Below is a small trained network, with its code and all its weights. Each question gives an input and a target symbol and asks what happens when units are switched off, that is, made to give their printed mean instead of their output.

import numpy as np


def w(rows, s, z=0):
    codes = np.array(rows[::2]) - 128.0
    scale = np.full(codes.shape[1], s)
    scale[-1] = z or s
    return codes * scale


def f(y):
    return y / 2 * (1 + np.tanh(0.7978845608 * (y + 0.044715 * y**3)))


def softmax(a):
    e = np.exp(a - a.max(-1, keepdims=True))
    return e / e.sum(-1, keepdims=True)


def log_softmax(a):
    a = a - a.max(-1, keepdims=True)
    return a - np.log(np.exp(a).sum(-1, keepdims=True))


def net(x, mask):
    ids = ['ΛΠΨαβδεζηθμξστω'.index(c) for c in x.split()]
    T = len(ids)
    res = E[ids] + P[:T]
    r = res
    for j in range(3):
        rows = slice(2 * j, 2 * j + 2)
        q, k, v = (r @ M[0][rows].T for M in (Q, K, V))
        z = softmax(np.where(np.tri(T) > 0, q @ k.T / 2**0.5, -1e9)) @ v
        o = O[0][rows]
        res = res + np.where(mask[j], z, o[:, -1]) @ o[:, :-1]
    y = f(res @ A[0][:, :-1].T + A[0][:, -1])
    res = res + np.where(mask[3:15], y, B[0][:, -1]) @ B[0][:, :-1]
    return log_softmax(res[-1] @ U[:, :-1].T + U[:, -1])


Q, K, V, O, A, B = {}, {}, {}, {}, {}, {}
E = w([
[95,57,109,133,169,106],'Λ',
[249,122,60,120,147,111],'Π',
[161,111,86,36,82,55],'Ψ',
[168,125,100,47,185,150],'α',
[152,92,154,87,200,59],'β',
[231,196,106,173,180,158],'δ',
[151,147,165,142,185,243],'ε',
[185,56,123,64,86,222],'ζ',
[190,223,85,136,152,62],'η',
[149,45,73,68,156,139],'θ',
[119,100,83,151,111,166],'μ',
[190,212,146,117,101,170],'ξ',
[129,122,63,190,110,156],'σ',
[126,147,116,29,126,78],'τ',
[184,135,96,116,164,157],'ω',
],0.013)
P = w([
[59,149,70,117,199,204],'0',
[140,102,146,148,108,108],'1',
[89,150,90,50,198,203],'2',
[165,85,164,184,109,103],'3',
[119,162,55,59,254,173],'4',
[186,84,150,208,104,99],'5',
[91,175,54,88,226,174],'6',
[196,66,191,183,93,95],'7',
[89,180,49,83,223,163],'8',
[187,84,185,211,95,104],'9',
[83,174,66,52,211,144],'10',
[187,84,184,180,91,102],'11',
[45,163,95,54,172,164],'12',
],0.008)
Q[0] = w([
[190,120,34,11,153,100],'h1',
[157,124,46,53,224,215],'h1',
[1,160,143,134,78,153],'h2',
[26,180,216,187,68,62],'h2',
[96,120,235,208,90,151],'h3',
[252,99,49,17,155,121],'h3',
],0.0067)
K[0] = w([
[239,138,177,138,129,109],'h1',
[222,105,165,134,57,73],'h1',
[126,167,71,36,112,58],'h2',
[73,227,62,27,196,162],'h2',
[39,253,132,80,146,131],'h3',
[198,78,212,193,96,42],'h3',
],0.0077)
V[0] = w([
[92,93,94,91,222,94],'h1',
[84,18,111,82,43,84],'h1',
[124,171,47,90,48,114],'h2',
[160,177,59,3,164,76],'h2',
[137,137,176,172,215,53],'h3',
[12,176,139,135,105,60],'h3',
],0.008)
O[0] = w([
[2,106,87,135,163,102,176],'h1',
[161,132,20,40,149,18,136],'h1',
[204,185,49,108,103,101,118],'h2',
[227,124,150,149,241,80,180],'h2',
[37,163,253,182,168,82,140],'h3',
[61,225,135,50,93,32,2],'h3',
],0.0069,0.0054)
A[0] = w([
[197,163,141,192,58,54,62],'n1',
[80,87,155,143,200,56,199],'n2',
[201,165,227,216,114,1,47],'n3',
[79,27,65,175,53,86,166],'n4',
[192,156,165,215,49,73,105],'n5',
[45,105,137,152,86,208,211],'n6',
[50,190,133,45,157,196,234],'n7',
[93,211,137,181,196,161,193],'n8',
[209,87,67,146,17,136,32],'n9',
[192,36,102,157,78,44,4],'n10',
[133,147,117,251,47,106,96],'n11',
[113,249,46,164,203,108,152],'n12',
],0.0077,0.0032)
B[0] = w([
[159,138,150,103,26,47,136],'n1',
[167,203,188,94,90,128,255],'n2',
[221,60,142,28,34,73,179],'n3',
[15,121,111,111,211,39,195],'n4',
[239,143,3,140,29,33,153],'n5',
[65,140,118,68,46,104,180],'n6',
[60,136,80,209,81,71,193],'n7',
[67,71,224,118,17,116,207],'n8',
[77,27,13,133,43,122,196],'n9',
[45,62,195,139,224,109,213],'n10',
[168,221,71,206,71,140,146],'n11',
[136,134,174,19,135,72,246],'n12',
],0.0063,0.0038)
U = w([
[170,209,124,50,54,91,84],'Λ',
[198,211,86,11,186,143,163],'Π',
[146,92,245,101,125,106,93],'Ψ',
[54,49,153,30,35,181,11],'α',
[41,195,48,113,109,150,242],'β',
[211,162,146,150,74,204,133],'δ',
[84,56,149,119,243,144,35],'ε',
[72,178,50,197,104,61,197],'ζ',
[109,118,197,164,113,240,115],'η',
[153,142,115,105,223,180,166],'θ',
[219,63,63,160,161,157,2],'μ',
[65,86,138,105,75,12,113],'ξ',
[1,212,196,164,216,70,208],'σ',
[205,121,144,203,214,212,148],'τ',
[167,181,128,86,67,189,232],'ω',
],0.0061,0.0044)

Each question gives the input, a string of symbols that net reads in full, and the target symbol t.
The units are the heads (2 rows each of Q, K, V and O) and the neurons (one row each of A and B). Each row of codes is followed by its name. A weight is (code - 128) times the scale printed after its matrix; where a second scale follows, it is the last column's (O, A, B and U).
mask holds one flag per unit, heads first, then neurons. A switched-off unit (its flag False) gives its mean, the last column of its rows in O or B, instead of its output. The means were averaged over made-up inputs and are rounded, as every weight is.
A unit's drop is (log p(t) with every unit on - log p(t) with that unit switched off) / (log p(t) with every unit on - log p(t) with every unit switched off).
The circuit of an input: a set's keep is (log p(t) with only the set's units on - log p(t) with every unit switched off) / (log p(t) with every unit on - log p(t) with every unit switched off). Starting from the 12 units with the biggest drops (on a tie, the unit counted first), units are removed one at a time, each time the one whose removal leaves the highest keep (on an exact tie, the one counted first), for as long as the keep stays at least 0.8.
circuit, biggest first: the units of the circuit, biggest drop first
k most important neurons: the k neurons with the biggest drops, biggest first
which heads matter: for each layer, one digit per head in row order, 1 if its drop is at least 0.15 and else 0, layers parted by /
input β τ Π β Ψ, target σ: circuit, biggest first : h3, h2
input β σ τ Ψ ε, target Π: circuit, biggest first : h1
input ξ Π θ Ψ β, target Π: circuit, biggest first : h2, h1, n2
input Λ Ψ θ Ψ α ξ ε Ψ α, target Π: circuit, biggest first : h1, n12, h2
input μ Ψ Ψ δ Ψ ε ζ, target α: circuit, biggest first : h2, n6
input θ Ψ θ Ψ Ψ ζ ω σ δ η, target Λ: circuit, biggest first : n3, n5
input η ζ Π θ, target ε: circuit, biggest first : n10, n4, h3, n5
input Ψ δ Π ω ω Π ω, target τ: circuit, biggest first : h3, h1
input Ψ μ Ψ Ψ σ Ψ ε, target Π: circuit, biggest first : h1, n12
input σ Λ μ β σ, target σ: which heads matter : 001
input δ θ α Ψ Λ, target Π: circuit, biggest first : h1, h2, n12, n2
input σ Π δ Ψ Ψ ζ, target α: 2 most important neurons : n9, n6
input θ σ μ Ψ δ, target Π: circuit, biggest first : h1, n12
input θ η Π Ψ ω, target Π: circuit, biggest first : h2, n12, h1
input α β ε Ψ Ψ Ψ Ψ, target Π: 2 most important neurons : n12, n8
input δ Ψ δ β, target Ψ: 2 most important neurons : n3, n2
input Ψ ω β σ θ, target β: which heads matter : 010
input β β β Ψ μ, target Π: 2 most important neurons : n12, n10
input δ ε θ δ Λ, target η: which heads matter : 100
input α β τ, target σ: which heads matter : 001
input ε σ α Π Π, target τ: which heads matter : 101
input α σ β ζ Ψ ω σ Λ, target σ: which heads matter : 100
input θ σ β β ω ε, target η: which heads matter : 010
